[ 37   5 -21 -20] | -21
[10 41 14 18] | 14
[ 9  8 12 34] | 12
[ 35  23 -10 -26] | -10
[21 28 35 12] | 35
[ 9 32  2 34] | 2
---
120	150	111	180	109	189
117	164	93	159	88	106
192	199	62	83	162	97
→ 83

7291	4438	1091	4723	6290	6603
7610	5204	9407	4949	4641	7465
5980	4992	1733	4609	3068	4592
→ 4609

2	1	7	2	0
3	4	1	4	6
4	5	1	6	6
→ 1

37	-35	31	-14
37	-41	-12	0
32	-26	44	-21
→ -26

63	20	72	36	56	73
67	67	65	76	78	33
40	46	90	50	53	52
→ 50

-294	-360	494	85	941	-512	475
542	732	555	384	-51	108	152
401	741	697	140	-195	865	146
→ -195

6	1	8	5	3	5
6	3	6	5	3	5
6	3	7	5	3	5
→ 5

429	610	112	850
483	403	193	862
333	835	98	760
→ 835
---
[-33  13  -2  -3   4] => -2
[-28 -42 -14   1 -28 -40] => -14
[17 -2 43  6] => 43
[-25 -19  37 -14 -21   6  22] => 37
[-38 -18   5  13  40  26 -10] => 5
[-36  26  19   5] => 19
---
-0.10,0.01,-0.05,0.10 yields -0.10, 0.10

0.102,0.055,-0.060,-0.100,-0.139,-0.158 yields 0.102, -0.158

14.4,13.2,12.3,15.1,-17.5,14.8 yields 14.4, 14.8

-1.30,-1.41,-0.50,1.47
1.34,1.50,0.96,0.38
yields -1.30, 0.38

1.1,-1.6,-0.5,-1.4,1.1 yields 1.1, 1.1

-10.630,13.421,-7.862,-0.540,10.378,4.360
-3.184,-8.173,13.851,-0.674,-11.284,-1.717
-13.847,1.058,-5.060,-9.344,-19.764,-0.525
yields -10.630, -0.525

-170.62,126.77,100.10,-153.27,-42.87
-177.02,-50.86,29.31,68.06,-92.46
34.51,-154.07,-112.72,-39.01,-215.78
yields -170.62, -215.78

3.830,-3.045,1.707,-17.527,13.407 yields 3.830, 13.407

-1.6,112.5,78.0,62.5,-135.6,-75.4
-94.6,-58.6,-222.1,34.0,180.1,-124.5
7.6,-134.4,61.5,-197.5,-127.1,152.5
yields -1.6, 152.5
---
Q:
[[ 33 -42 -42  28  44 -29]
 [ 25 -23 -39  35  23 -14]
 [-35 -22   9 -20  24 -27]]
A: -23

Q:
[[-22 -33 -34 -31]
 [ 27  42  34  40]]
A: -33

Q:
[[ 32  27  22  10   5  15]
 [-24   3   7  10   5  19]]
A: 27

Q:
[[  3 -11 -41  16]
 [  9  28  11 -21]]
A: -11

Q:
[[-15  11  10 -35]
 [ 18  13   9   9]]
A: 11

Q:
[[  8 -21   9 -36  10  14]
 [ 31 -14 -12  -8  30  36]
 [-16  29  -2  21  -9   8]]
A: -14
---
[[  3 -19   9  -1   5  21]
 [-18  19  13 -17 -43 -41]
 [ 35  -2  -3 -24   9 -22]] result: 19

[[-22  -2  37 -13  -9]
 [ -9 -23 -21  -4  12]] result: -23

[[19  2 20  4 17 39 28]
 [ 5  0  0  0 -1 -1  0]] result: 0

[[  6 -18   8  -6   0   8]
 [-10  43 -23  17  20 -13]] result: 43

[[-11  -6  -2  -6  14  28  36]
 [ -5   5  -6 -17  -7  -6  -4]
 [  6  17  -3  -9   1 -14 -15]] result: 5

[[ -5 -17   9  16]
 [-20 -38  18  11]] result: -38

[[-23   8  13  34  19  -7]
 [ 21  10  -9 -26   1   3]] result: 10

[[ 13 -24   0  -6  -5   2  13]
 [-30 -24 -16 -23 -21 -20 -32]] result: -24

[[ 15 -26 -26  33  -2]
 [-32  24 -16  30 -41]
 [ -4  43 -36  -8 -22]] result: 24
---
(86, 59, 51, 2) out 2
((81, -350, 36, -460, -489, 11), (283, -334, -906, -269, 39, -81), (-281, 665, -456, -348, -322, -182)) out -460
((5, 5, 7, 2, 4, 1), (1, 7, 5, 2, 1, 3), (4, 9, 6, 2, 2, 2)) out 2
(1, 7, 8, 6, 3, 4, 6) out 6
((82, 12, 92, 98), (64, 58, 95, 63)) out 98
(504, 227, -532, -573) out -573
((938, 482, 997, 517, 694, 194, 546), (319, 559, 438, 817, 598, 177, 46)) out 517
((72, 37, 78, 71, 18, 38), (71, 42, 75, 78, 13, 38)) out 71
---
[-0.123, 0.133, -0.040, 0.141, -0.161, -0.096, 0.036] result: -0.161
[0.04, -0.10, 0.15, -0.11] result: -0.10
[1.48, -0.81, -0.54, 0.47, -1.16, 0.58] result: 0.47
[-0.53, 0.10, -1.02, 1.00, 0.46, 1.08] result: 1.00
[15.4, 14.9, -15.4, -2.8, 13.3, -7.5] result: -2.8
[195.333, -179.678, 53.692, 114.624, 150.667, 17.684, -136.287] result: 150.667
[11.708, -7.397, 17.059, 9.719, 11.371, -11.650, -10.947] result: 11.371
[-1.788, 1.213, 0.577, -1.613, 0.534] result: 0.577
[-1.50, 0.12, -1.04, 0.32, 1.48, 0.89] result: 0.32
[13.343, -15.599, 16.815, -9.055] result: -15.599
---
92,27,95,14,45,45,47 Out: 45

226,70,153,228,53
73,152,183,112,216
214,71,155,246,129
Out: 246

304,293,383,459,497,19,363
348,485,522,584,887,84,408
Out: 84

580,693,611,835,351
160,170,936,604,539
Out: 604

42,48,18,46,43,42,57
55,48,82,49,53,51,40
55,48,82,47,51,54,37
Out: 54

9661,9071,2242,6806 Out: 2242

-576,433,-55,670,-437 Out: 670

9509,9634,1295,7085 Out: 1295

99,13,21,146,128,226,82 Out: 226

744,692,585,464,143
744,692,585,228,759
Out: 228
---
[-0.04, -0.03, -0.10, 0.08, 0.11]: 0.11
[1.25, -1.19, 0.85, -1.12, 0.97, -0.44]: -0.44
[-0.088, -179.730, 115.769, -140.760, 46.445]: 46.445
[-3.4, -12.9, 1.5, -1.3, 16.2, -7.3, -2.7]: -2.7
[0.102, -0.059, 0.034, -0.106, 0.075]: 0.075
[0.069, 0.121, -0.097, 0.022, 0.075]: 0.075
---
[[-13   0 -26  21  28  24  24]
 [ 23 -26  18 -26 -28  -3 -29]] | 18

[[394 829 808 196 490]
 [134 531  85 525 478]] | 85

[[ 45 -36  46 -45]
 [-41  41 -44  44]] | -44

[[  6  93 238  32]
 [ 95 173 209 129]] | 209

[[844 182 919 532 102 474 175]
 [814 333 753 571 308 413 323]] | 753

[[564 564 695 695 847 610 532]
 [405 224 253 253 494 522 512]] | 253
---
[ 0.02 -0.01  0.01  0.18 -0.05 -0.18 -0.20] | -0.18
[ 1.9 -1.5 -0.4 -1.2 -1.3 -0.5  1.8] | -0.5
[ 0.18  0.00 -0.07 -0.19 -0.08 -0.02] | -0.08
[-0.010  0.195  0.110 -0.106  0.120  0.123] | 0.120
[-0.108  0.079  0.099 -0.001  0.090] | -0.001
[-0.052  0.183 -0.007  0.175  0.075 -0.140] | 0.075
[ 0.042  0.078  0.113 -0.102 -0.132] | -0.102
---
[[3, 63, 80, 45, 68, 53], [36, 48, 42, 23, 37, 26], [36, 48, 43, 26, 38, 28]] gives 43
[[263, 462, 355, 722, 449, 393, 902], [609, 663, 375, 522, 379, 619, 455], [630, 199, 738, 713, 672, 443, 463]] gives 738
[[200, 535, 484, 781, 478, 697], [313, 535, 661, 381, 673, 949], [740, 535, 454, 819, 442, 253]] gives 454
[[-642, 927, -529, 657, 511, -419], [158, 447, 512, 175, 371, 331], [-217, 26, -122, -742, 703, -710]] gives -122
[[7, 5, 3, 3], [1, 7, 4, 2], [5, 4, 7, 2]] gives 7
[[2, 3, 2, 2, 2], [2, 2, 3, 6, 7], [6, 5, 3, 2, 2]] gives 3
---
array([[  9,  -6,  -2,  -8,   2],
       [-20,   1,   5,  38,   0],
       [ -4,   0,   2,   3,  -4]])
-6

array([[-24,  -4,  22,  -5,   5],
       [ 30,  19, -25,  -2,  25],
       [  2, -17, -42, -18, -17]])
-4

array([[-28,  -1,  -3,   2,  35],
       [ -1, -14,  19,  16,   5],
       [ -6,   2,   2,   2,  14]])
-1

array([[-14,  -4,  12, -26],
       [ -8,  -3,  -4,   1],
       [-41,  -1,  17, -39]])
-4

array([[-29,  35, -11,  -9],
       [  5,  17,  17, -12],
       [ -5, -18, -16,  23]])
35

array([[-24,  30,  25,  17,  26,  35, -17],
       [-14,  15,  27,   6,  27,  33, -17],
       [ 35, -13, -19,  -2, -21, -27,  16]])
30

array([[-12, -13, -32,   4, -17],
       [ 35,  14,  -2,  11,  10],
       [  1,  -9, -38,   5, -12]])
-13

array([[-11, -21,  -1,  27],
       [ 43,   5,   2,  17],
       [ 10,  10,   0,  -8]])
-21

array([[ 18,   4, -10, -29],
       [  2,   3,   2, -10],
       [ 36,  -7,  -3,  24]])
4
---
[[  0  -5  -5 -38  -1]
 [ -5 -12 -10  -9  27]
 [  3  13  13 -25 -31]] ==> 0

[[-29 -19  -5   1]
 [ 19 -34  37  16]] ==> -29

[ 13  42  -8 -16  17  -4  38] ==> 13

[ 26  -3 -36 -10  12] ==> 26

[[ 0 39  0 28  3 13  1]
 [ 3  8  0 -1  6 -1  3]
 [ 1 44  0 17 22 20 -1]] ==> 0

[[ 20   6  19 -11]
 [ 26 -33  24 -19]] ==> 20
